[ -3  -4  20  -1  -7  14   4   3  -8   9   1   6 -11  -5   8 -10  -1   1
   1 -14  -3] => (42)/kuf
[-23  -6  46  -5  -1   5  -3  -1 -10  15   5  -9  -8   5  11  -5   6 -11
 -13  -5  -5] => (42)/sok
[  5  -3 -26  -6  20  -5  11 -20 -12 -13  12  -3   7  25  -2  -5   5  25
   8  -9 -25] => (46)/ses
[  2  -5 -14 -14  -1 -10  24   6  14 -20  -6  29   7  -7 -16  -3   4 -21
 -13   3   4] => (40)/Mego
[  0   0 -16  -8  21  -7  16  -1 -15 -15   8   5   1  19   8  -5   6  -1
   1  -3 -19] => (46)/ses
[  5  -2  18  -9   8 -23  13  18   5 -21 -11   5   0 -11 -16 -10   6 -12
  -2  -6   2] => (40)/Mego
[ 12   3  14  -1  -4  -9 -13 -19   4  -1   6  -9   2 -10  -4   7  -1 -21
   0  -4  15] => (39)/moto
[ -3   1  -7  -6  -7 -30  14 -38  -2 -23   8   1   2  18  -5  -5  -2 -11
  15   5 -17] => (46)/fona
[-11  -1   0   0 -21   8   4  -3  -8  12   1  11 -14 -36   6   4  -2  -3
  -8  -2  -3] => (42)/kuf
[-16  -7   8   1   0  25  -7   1 -15   9  33  -4  -4  -4   7   3  -7   2
 -20   0   5] => (42)/sok
[-30   2 -40 -10   2  15 -15 -15   6   0   8  -5   6  -2   0   8   5 -35
  22  -6 -30] => (46)/ses
[  0   2  25  15  -6  -4  12 -27  -4   4  -4 -14  -1  -4  -3   3   1 -10
 -20   8  18] => (39)/luzu
[ -9   5  33  -9 -18 -10  14   8  -9   1   5   1  -8   8  12   3 -12 -27
 -14 -11  -5] => (42)/sok
[ -2   2  13  -1  16 -10  15 -11   8  -5   1   4   7  10  -1  -4   3  -5
 -14  -6   1] => (40)/posu
[ -5  -8  16  -4   5  -8 -19 -18   4  -6   8 -20   3  -6   3  12   4 -24
 -29  -8  12] => (39)/moto
[ -1   0 -17  -8   4 -15   4  -8   9  -6   5  -3   9  16  -3  -4  -1 -10
  16  -7 -11] => (46)/ses
[ 14  14  22   3  -9 -19  13 -26   3   3   2   0  -3  23  -5   9  -4  -5
   0   0  10] => (39)/moto
[  8  12  28   9  -4  -4  -2 -10   5   6   7  -6   1  11  -5  10 -10   4
 -11 -11  12] => (39)/moto
[-21  -8   8  -4 -17  14   3   6 -66   6  -5 -16  -6 -10  11  -9   3 -31
  -1  -7  -8] => (42)/sok
[  9   3 -31  -5   9  10  15  -5  -6 -10   7  11   2   3  -8 -17 -14  18
   4  -5 -10] => (46)/fona
[  5   2   5  -5  -6  -7   3  -2   3 -10  -3  -9   4 -13  -5   1   0 -21
 -15  -9  17] => (39)/luzu
[ -7  -6  -8 -10   3 -22  15 -14  13 -14 -18  -5   3  -1 -17  -8   8 -19
  -9   1  -8] => (40)/Mego
[ -1   1 -32  -5   7 -34  11  -9 -12   2   7  10  10  17 -19 -44 -10  14
  18   2 -25] => (46)/fona
[  0   3 -13  -6  19 -21   2   7 -11 -12   8   1  -1   6  -1   4   4 -26
   9  -3  -2] => (46)/ses
[  3   2 -19  -8   5  -1  15 -23 -15  -5   2   5   6  19 -10 -16   3  19
  21   2 -24] => (46)/fona

[ 15 -20  14 -10  -2   6  -6  16 -17  -7  45 -27  -3 -17  15 -11   9  -7
   5   2 -11] => <52>/maguk
[  0   8  -2 -19   3  12   5   4  -8   9  -1   3  10  11   2  -4  -4 -23
   7   7  13] => <49>/sof
[ 16 -19   5   2  -8  10  -8  14 -13  -7  22  -7 -11 -18   7 -11   2 -17
   6   3  -3] => <52>/maguk
[ -8   4  -1 -23  -2   6  16  -2  -3   2  -3   5   8   7  -1  -9  -5 -21
   3  -9  10] => <49>/sof
[ -5   4   1 -21   7   4   2  -4  -4   6  11  -3   3   6 -11   1   1 -30
   3  12   2] => <49>/veku
[-18  10  -2 -13  13  -2   6   5   7  20   9   1   2  -1   2  16  23  -7
  16   3  -4] => <54>/sis
[  0  13   6 -18   3   6  10 -12  -1  11  -3 -11   8   6   1   5   0 -16
   6  -1   5] => <49>/veku
[ -9   6   5 -17   3   3   5  -9  -2   9 -23   9   7  16  -4   2  -3 -15
  -8   6  -2] => <49>/sof
[ 12  -3  12  -9  -1   5  -6   3 -15   1  24 -11 -10 -25   4  -6  -4 -18
  -1  10 -12] => <52>/maguk
[  5 -15   6   5  -8   6  -4  15 -17  -4   6  -6  -3 -16  14 -11  -6  -4
   8  10  -4] => <52>/maguk
[ -3 -10  -9 -29   4   7  10  -5  -4   1   6  -5  -2   5  -6  -7   3 -46
   9   4   5] => <49>/sof
[  7   0  13  -1   0   1  -6   7  -5  -3  20 -21  -4  -7   2  -2  -4  -9
  -2   3 -14] => <52>/kulu
[  5 -11  14 -13  -6   5   1  -7 -11   1   4 -10  -5  -2  -4 -17   0 -23
   4   7 -11] => <52>/kulu
[-18   4  -4 -29   9   8  15 -18   6  -1   1   2   9   4  -5  -7  -5 -23
   1   9  11] => <49>/sof
[  8  -6  10  10  -9   2  -6   3 -13   5   2 -11  -4 -20   0  -4  12 -15
   6   1  -8] => <52>/maguk
[  0   5  -4 -18   7  -1   6 -13  -2   4 -14   1   8  15  -9  -6  -9 -22
  -2   5  -1] => <49>/sof
[  8  -6 -22 -17   9   0  10   5  12   3  29   0   0  -9  -7  10  17 -15
  13  -5  16] => <57>/gefo
[-15   2  17   4 -10  -1  -9   4 -44  -3   9  -7 -21 -13   9 -14   9  -6
  -1   5 -21] => <52>/maguk
[-13   6  -2 -24   3  12  18  -4  -2   8  10  -4   5  10  -4   1  -2 -25
   6   8  11] => <49>/sof
[-14  10  -1 -12   2   1   6  -5  -1   8 -15  10   7  18 -11  -4 -11 -30
   7  -1   2] => <49>/veku
[ -4   1   0 -22   5   6   9  -9  13  -1  16   5   5   5  -2  -6  -5 -11
   6   2   7] => <49>/veku
[  6 -10   6   8  -6   8  -8  -2   7  -1  24  -6 -10 -19  10  -7  -1  -2
   1   7   3] => <52>/maguk
[-19   5  -7 -11   9  -4  -5   9 -10  12 -12  -7   3   3   0   2  23  -5
   3 -10   1] => <54>/muv
[16  0 -8  9  8 -3  2 -3 13 12  3 15 10  4  5 20 11  1  1  0 10] => <57>/gefo
[  2  11   8  -8  12   5   8  -6   5  -2  -7   9  13  14  14  10  -9 -10
   3   0  11] => <49>/veku
[ -5   7  -4 -23  14   1  -4  16  -4   5  14 -13   4  -1  12  19  16  -5
   8   5   5] => <54>/sis
[  3   7   3 -17   2  -1   3  12   0  17   9 -10   3  17  12   5  30  10
  -7  -1   3] => <54>/muv
[-13   1  -3 -16   9  -5   5   9  16   4  18  23  -2 -11  -2   5  14   2
   9  -2   0] => <54>/sis
[ 17   6 -10  -4   6  -6   3  -9  16   8  18   6   3 -11  -5  22  12   1
   5  -5   9] => <57>/gefo
[  3 -12  12   9  -9   5  -6  -2  -5   0  17  -5  -6 -14   6   2   0   2
  -3   6  -8] => <52>/maguk
[  7  -7  15   7  -3  -1  -6  -5  -5   1  20 -17  -7  -6  -5   1  -2  -5
  -4   0 -13] => <52>/kulu
[ -7  15   3  -9   5   5   2 -10   5   4  -2   3   1  12  -3  -5  -6 -23
   1   1   2] => <49>/veku
[  7  10 -14   5   3   2  -3  -1   0  10 -25  -2   9  -5  -9  20  11  -8
  16 -12   5] => <57>/kabub
[  0  -3  12  -9  -1  -1  -2  13  -9  -5  42 -25 -20  -9  -2  -8  21 -10
   2   3  -5] => <52>/kulu
[  3 -16  -5 -25   6   6   6  33   9   0  43 -10  16   0  23   8   1 -12
  13  -1  12] => <54>/muv
[-12   8  -3 -18   3  12   3  -8 -12   5 -13  11   6   5  -1   3  -9 -20
   5   9   9] => <49>/sof
[-14   7   5 -20   6   4   7   3   5   1  21  -7  -4  11   6  -3   0  -8
   2   7   7] => <49>/veku
[ 15  -9 -16 -11   0   6   8  31   9   6  25  -3   8   0  11  23   2  -6
  16  -3  21] => <57>/kabub
[ -3   7   0 -13   4  -6   1  -2  -2  17 -13 -15   1   4   8  -2  25  -1
  -8   0  -6] => <54>/muv
[ -7  12  -2 -19  13   4   8 -21   1  11 -11   3   8   5  -4  -7  -6 -29
   3   6  -2] => <49>/sof
[-12   1  17   2   3  -2   1  -1  -3   1  24  -5 -12  -9  -2   2   8  -2
  -4   6  -1] => <52>/kulu
[ -3   0  -1 -36   6   9   8   9  -9   3  -2   6  12   2   4   1 -17 -27
   2   8  13] => <49>/sof
[ 10 -16   4  -7 -12   9  -5  13 -11  -1  21 -17  -4  -8   2  -3  -1 -10
  -1   7  -6] => <52>/kulu
[-4  0 21 12 -6  4 -3  9  1 -7 16 -5  0 -9 19  5  9  5  3  4 -7] => <52>/kulu
[ 18 -10 -17  -5   9  -1   9  23   1   8  26  12   6 -32   2  19   1 -21
  20  -7  18] => <57>/gefo
[-15  11   1 -21   5   0   8 -13 -10   4 -16  -1  10   9  -5  -1   2  -4
  -4  12   1] => <49>/sof
[ -9   2  -2 -14   2  -7  -1  15   7   7  14 -10   5   8  10  11  25  13
  -3   5  -2] => <54>/sis
[-18  14  11 -11   7  -2   8 -12   5   2   8  -7  -1  21  -4 -11  -4 -13
  -6  -3   4] => <49>/veku
[  8  -5  17   6  -3   7  -2  -8 -11  11   0   3  -6 -17   0 -11   4 -21
   1   6 -18] => <52>/maguk
[-12  -5  -6 -10   2   1   5  18   4  11  12  -4   7   1  11  13  16   0
  10   1   4] => <54>/muv
[ -5 -10  15   2  -5   6  -6  -4 -12   1  15  -3  -7 -12  11 -11   4 -27
   5  10   3] => <52>/maguk
[-11  12   5 -26  10  -7   0   0   0  -2  32 -26 -15   3  13   3  24  32
 -15   5   9] => <54>/sis

[  4  -4   4  -4  -4  -8  11   2  -1   9   5   9  -3   7  -9  12   3   0
  -6  -7 -13] => S/sul
[ -4  15  -8  -1   8  11   1  -1   5 -10   7  21   5   1   7 -21  -5   2
  11   5 -17] => A/bobir
[ -3  -2  -1   1  -6  -6  11  -4   2   4  -1  13  -7   0  -8  13  -6   3
  -2  -2 -12] => S/sul
[  5  -9   0   7  -3  -6   7   0   4   3   0   3  -5  11 -10  18  -6   2
 -10  -2  -4] => S/sul
[-12   6  -5   9   0   9  -3  -4   3 -15  12  21  -2  -4  10 -14 -10   6
  13   3  -9] => A/Sizi
[ 17  -3  -6  -7  -6   7  14   2  10  11 -15   4  -6   2 -18  10  -6   1
  -7   5  -6] => S/kisi
[ -2   3   3  -2  -5  -9  15   0  -1   9  -5  18  -4   4  -9   8   3   0
  -5  -8 -17] => S/sul
[ 1  4 -8 13  2 10 -5 -4  1 -8  7 10 -6  8  6 -5 -4  5  0 12  0] => A/Sizi
[ 15   3   2  -1   8  14  -3   3   4  -6   2   3  10   3  -4 -14  -2  -3
  -3   2   9] => A/bobir
[ 21   4   5  -3  -1   3  13   0   5   9  -7   9  -4  14 -20   8   0   1
 -13   5  -9] => S/kisi
[ 11  10   2  12   0   8  -7  -7   8 -12   9   9  -1   8   4 -14  -2  10
  -1   9   5] => A/Sizi
[ -7   0  -4   6   2   9  -5  -3   6 -17  11  11   3   2   4  -4  -9   4
   0   7  -3] => A/Sizi
[  9  -6  -1  10   5   9 -14  -3   9  -5   5 -14   1   2   4  -9  -9   4
  -3  11  25] => A/Sizi
[ -3   0  -2   1  -5  -7  15  -1  -3   1   2  23  -4   7  -7  17   3   0
  -8   7 -25] => S/sul
[  4   6  -2   9   0   8  -2  -7   1  -7   6   8  -5   4   0 -12  -7   9
   2  17   3] => A/Sizi
[-23  25 -10   3   5  15  11  -4  -7 -12  15  45  -1   1  10 -18   0  -7
  17   3 -49] => A/bobir
[-16  10  -9   6   4  15  -1  -7  -2 -12  11  19  -3  -1  10 -12  -7   2
  10  10 -12] => A/Sizi
[ 12  -5  -3  14   3   8  -9  -6  11 -13  -3   2   0   7  -2  -5 -17   7
  -7   7  20] => A/Sizi
[-15   8  -9   5   1  10   1  -4   0 -12  10  18   0  -4   7  -9  -8   5
  11  10 -18] => A/Sizi
[ -7   7  -4   0 -11  -1  13  -4  -3   4  -3  19  -8   1  -2   6  -3  -1
   4  -2 -24] => S/kisi
[ 25  -2   0  -1   4  13  -2   2  13  -4   0  -5  10   8 -11 -11  -6   4
 -12   7  19] => A/bobir
[  6  12  -3   4  -2  -4  19  -2  -6   4  -3  23  -8  12 -15  13   3   0
  -7   0 -23] => S/kisi
[ 11  10  -3  11   6  14  -9  -6   5 -11   9   8   2   4   6 -20  -3   3
   1  13  10] => A/Sizi
[ -5   4  -1  -6  -1   2  18   1  -1   6   0  25  -3   5  -9  12  -1  -2
   0  -5 -34] => S/kisi
[  3  14   1  -4  -1  -3  13  -1  -4   4  -6  18  -1   3  -6   1   5   2
   4  -2 -16] => S/sul
[ 19   6  -2  -1  -4   2  19  -3   8   6 -14  18  -4  14 -19  10  -7   5
 -10  -1 -15] => S/kisi
[ -2   0  -7  -1   6  19   0  -1  14  -7   7  12   6  -2  -1 -17 -14  -3
   7   6  -7] => A/bobir
[  8  -2  -6   2   9  18  -6   2  14 -10   9   4   7   5  -2  -8 -13  -2
  -4   4   5] => A/bobir
[ 10   7   1  -2  -1 -10  20  -2  -6  10  -7  21  -5   7 -11   8   9   3
  -7  -4 -19] => S/kisi
[ -6   4  -6   1   8  13  -5  -2  11  -9  11  16   3   1   2 -10 -12  -1
   5   2  -8] => A/bobir
[  7  16   1  -1  -1  -2  21  -4  -3   7  -8  27  -6   9 -12   8   7   1
  -4  -3 -32] => S/kisi
[-21  11 -10  13  -3   9  -2 -13  -2 -15  15  33 -10   1  10  -7  -9   5
  14   8 -35] => A/Sizi
